Below are the code and all the weights of a small trained network. Each question names an input and a class and asks about switching units off, where a switched-off unit gives its printed mean instead of its output.

import numpy as np


def w(rows, s, z=0):
    codes = np.array(rows[::2]) - 128.0
    scale = np.full(codes.shape[1], s)
    scale[-1] = z or s
    return codes * scale


def f(y):
    return np.maximum(y, 0)


def log_softmax(a):
    a = a - a.max(-1, keepdims=True)
    return a - np.log(np.exp(a).sum(-1, keepdims=True))


def net(x, mask):
    res = np.array(x, float).reshape(1, 8) / 4 @ E
    y = f(res @ A[0][:, :-1].T + A[0][:, -1])
    res = res + np.where(mask, y, B[0][:, -1]) @ B[0][:, :-1]
    return log_softmax(res[-1] @ U[:, :-1].T + U[:, -1])


A, B = {}, {}
E = w([
[132,127,125,128,127,128],'x0',
[128,131,125,127,129,130],'x1',
[202,209,24,188,208,118],'x2',
[185,61,168,142,203,254],'x3',
[247,168,223,79,129,70],'x4',
[139,184,182,250,48,176],'x5',
[123,63,161,212,175,39],'x6',
[128,131,128,125,129,127],'x7',
],0.0064)
A[0] = w([
[92,170,118,115,69,64,43],'n1',
[164,81,168,133,169,207,35],'n2',
[88,77,179,105,83,135,14],'n3',
[70,118,79,165,131,158,43],'n4',
[109,101,92,75,153,110,85],'n5',
[117,149,101,67,109,195,90],'n6',
[173,183,53,166,174,113,44],'n7',
[126,75,132,203,181,75,71],'n8',
[102,88,179,103,79,125,28],'n9',
[169,168,58,161,165,113,35],'n10',
[131,189,182,255,37,178,43],'n11',
[232,178,199,106,142,81,74],'n12',
[112,166,93,75,100,210,86],'n13',
[166,78,163,138,161,206,59],'n14',
[140,157,119,78,103,210,71],'n15',
[125,48,152,191,182,91,92],'n16',
[132,92,127,193,173,75,86],'n17',
[173,192,57,164,177,114,55],'n18',
[69,115,79,173,131,162,104],'n19',
[173,81,160,137,179,197,84],'n20',
[72,114,81,154,134,158,19],'n21',
[110,169,112,119,83,63,37],'n22',
[107,165,108,115,71,58,19],'n23',
[96,91,186,99,75,124,32],'n24',
[144,69,171,105,153,209,109],'n25',
[148,182,74,85,120,185,110],'n26',
[71,66,164,89,81,140,76],'n27',
[157,163,67,156,160,120,23],'n28',
[237,176,221,100,128,89,49],'n29',
[98,77,90,42,186,98,3],'n30',
[147,193,74,85,124,190,118],'n31',
[84,82,172,95,82,120,112],'n32',
[86,144,134,96,69,88,127],'n33',
[160,83,151,135,156,189,30],'n34',
[69,117,77,167,133,159,45],'n35',
[116,159,160,211,66,158,67],'n36',
[97,144,115,115,85,90,77],'n37',
[98,66,124,203,172,87,145],'n38',
[92,90,181,101,79,129,63],'n39',
],0.008,0.0062)
B[0] = w([
[92,175,81,176,155,100,184],'n1',
[76,184,77,163,154,84,198],'n2',
[124,144,177,138,174,197,166],'n3',
[55,79,104,77,99,158,167],'n4',
[181,115,126,92,151,119,190],'n5',
[139,136,161,130,84,89,195],'n6',
[113,135,196,148,176,204,203],'n7',
[119,157,180,109,72,90,197],'n8',
[109,140,163,139,161,179,164],'n9',
[118,134,177,138,164,187,183],'n10',
[226,95,90,2,212,75,255],'n11',
[33,58,87,99,74,179,231],'n12',
[137,142,170,131,85,78,205],'n13',
[76,181,75,161,149,81,207],'n14',
[117,154,167,130,82,72,187],'n15',
[144,156,166,115,71,81,216],'n16',
[125,148,171,114,81,103,191],'n17',
[115,134,196,150,173,206,210],'n18',
[99,87,114,90,104,144,202],'n19',
[92,166,79,157,133,85,223],'n20',
[57,92,106,93,108,158,155],'n21',
[91,169,88,174,149,105,169],'n22',
[86,172,88,170,149,100,171],'n23',
[111,141,159,141,158,181,174],'n24',
[112,174,93,174,139,94,237],'n25',
[144,131,170,133,93,104,213],'n26',
[155,129,168,149,169,186,212],'n27',
[125,137,173,137,179,190,163],'n28',
[31,67,87,98,87,175,229],'n29',
[214,104,95,45,184,79,203],'n30',
[147,138,179,133,83,96,224],'n31',
[146,138,156,156,160,180,220],'n32',
[133,151,100,180,143,119,218],'n33',
[90,170,95,153,151,101,170],'n34',
[55,78,103,77,98,159,170],'n35',
[177,109,114,68,166,102,205],'n36',
[125,156,102,160,145,115,168],'n37',
[146,139,161,121,75,102,243],'n38',
[121,135,159,146,165,180,186],'n39',
],0.0094,0.0046)
U = w([
[120,154,223,179,220,230,99],'0',
[76,229,5,227,161,61,92],'1',
[32,8,64,72,41,179,97],'2',
[254,92,88,13,213,76,114],'3',
[162,121,129,165,99,123,252],'4',
[149,175,237,138,1,53,92],'5',
],0.008,0.015)

Each question gives the input, the list of numbers given to net, and the class t.
The units are the neurons (one row each of A and B). Each row of codes is followed by its name. A weight is (code - 128) times the scale printed after its matrix; where a second scale follows, it is the last column's (A, B and U).
mask holds one flag per neuron, in row order. A switched-off neuron (its flag False) gives its mean, the last column of its row in B, instead of its output. The means were averaged over made-up inputs and are rounded, as every weight is.
A unit's drop is (log p(t) with every unit on - log p(t) with that unit switched off) / (log p(t) with every unit on - log p(t) with every unit switched off).
The circuit of an input: a set's keep is (log p(t) with only the set's units on - log p(t) with every unit switched off) / (log p(t) with every unit on - log p(t) with every unit switched off). Starting from the 12 units with the biggest drops (on a tie, the unit counted first), units are removed one at a time, each time the one whose removal leaves the highest keep (on an exact tie, the one counted first), for as long as the keep stays at least 0.8.
circuit, biggest first: the units of the circuit, biggest drop first
unit that matters most: the unit with the biggest drop
top k neurons: the k neurons with the biggest drops, biggest first
drop of u: that unit's drop, to one decimal
input [-8,-3,-4,-2,5,2,4,4], class 2: circuit, biggest first : (n29; n12)
input [-8,7,-6,-8,-2,-7,5,-2], class 1: unit that matters most : n1
input [-5,7,-6,4,-2,-2,8,-6], class 5: circuit, biggest first : (n16; n38)
input [3,3,-6,-7,-2,5,-5,3], class 1: circuit, biggest first : (n1; n33)
input [4,0,1,-3,-1,5,8,7], class 5: circuit, biggest first : (n8; n38)
input [-1,5,1,-3,-1,6,4,6], class 3: circuit, biggest first : (n11; n36)
input [-3,-4,-3,3,7,4,-4,7], class 2: circuit, biggest first : (n29; n12)
input [0,4,8,-1,4,-7,-7,6], class 0: circuit, biggest first : (n18; n7)
input [-4,6,-4,4,-7,7,7,-6], class 2: top 4 neurons : (n35; n4; n19; n21)
input [-6,1,2,6,-2,-6,3,-5], class 1: top 2 neurons : (n11; n20)
input [-5,-7,5,1,7,-6,8,-3], class 5: circuit, biggest first : (n8; n17)
input [-1,-8,-3,-5,-2,-6,3,2], class 3: top 2 neurons : (n30; n5)
input [-3,0,0,4,8,-6,2,7], class 2: circuit, biggest first : (n12; n29)
input [0,8,-8,0,-2,2,-8,-2], class 0: unit that matters most : n27
input [-6,0,0,-1,-3,-6,-1,-6], class 3: circuit, biggest first : (n30; n5)
input [0,-1,6,1,5,5,4,4], class 0: top 2 neurons : (n18; n7)
input [6,0,1,5,-8,3,-7,-3], class 2: top 3 neurons : (n35; n4; n19)
input [8,5,4,-6,7,7,-3,-4], class 2: top 2 neurons : (n12; n29)
input [6,2,-3,4,-2,6,-1,-2], class 3: drop of n11 : 0.6
input [1,3,7,-5,-8,-2,-6,1], class 2: drop of n4 : 0.3
input [5,-5,-4,4,-7,-8,-5,-3], class 3: circuit, biggest first : (n30)
input [2,6,-1,-7,7,0,5,-5], class 1: drop of n29 : -0.1
input [5,-3,2,2,-3,8,1,1], class 3: drop of n11 : 0.3
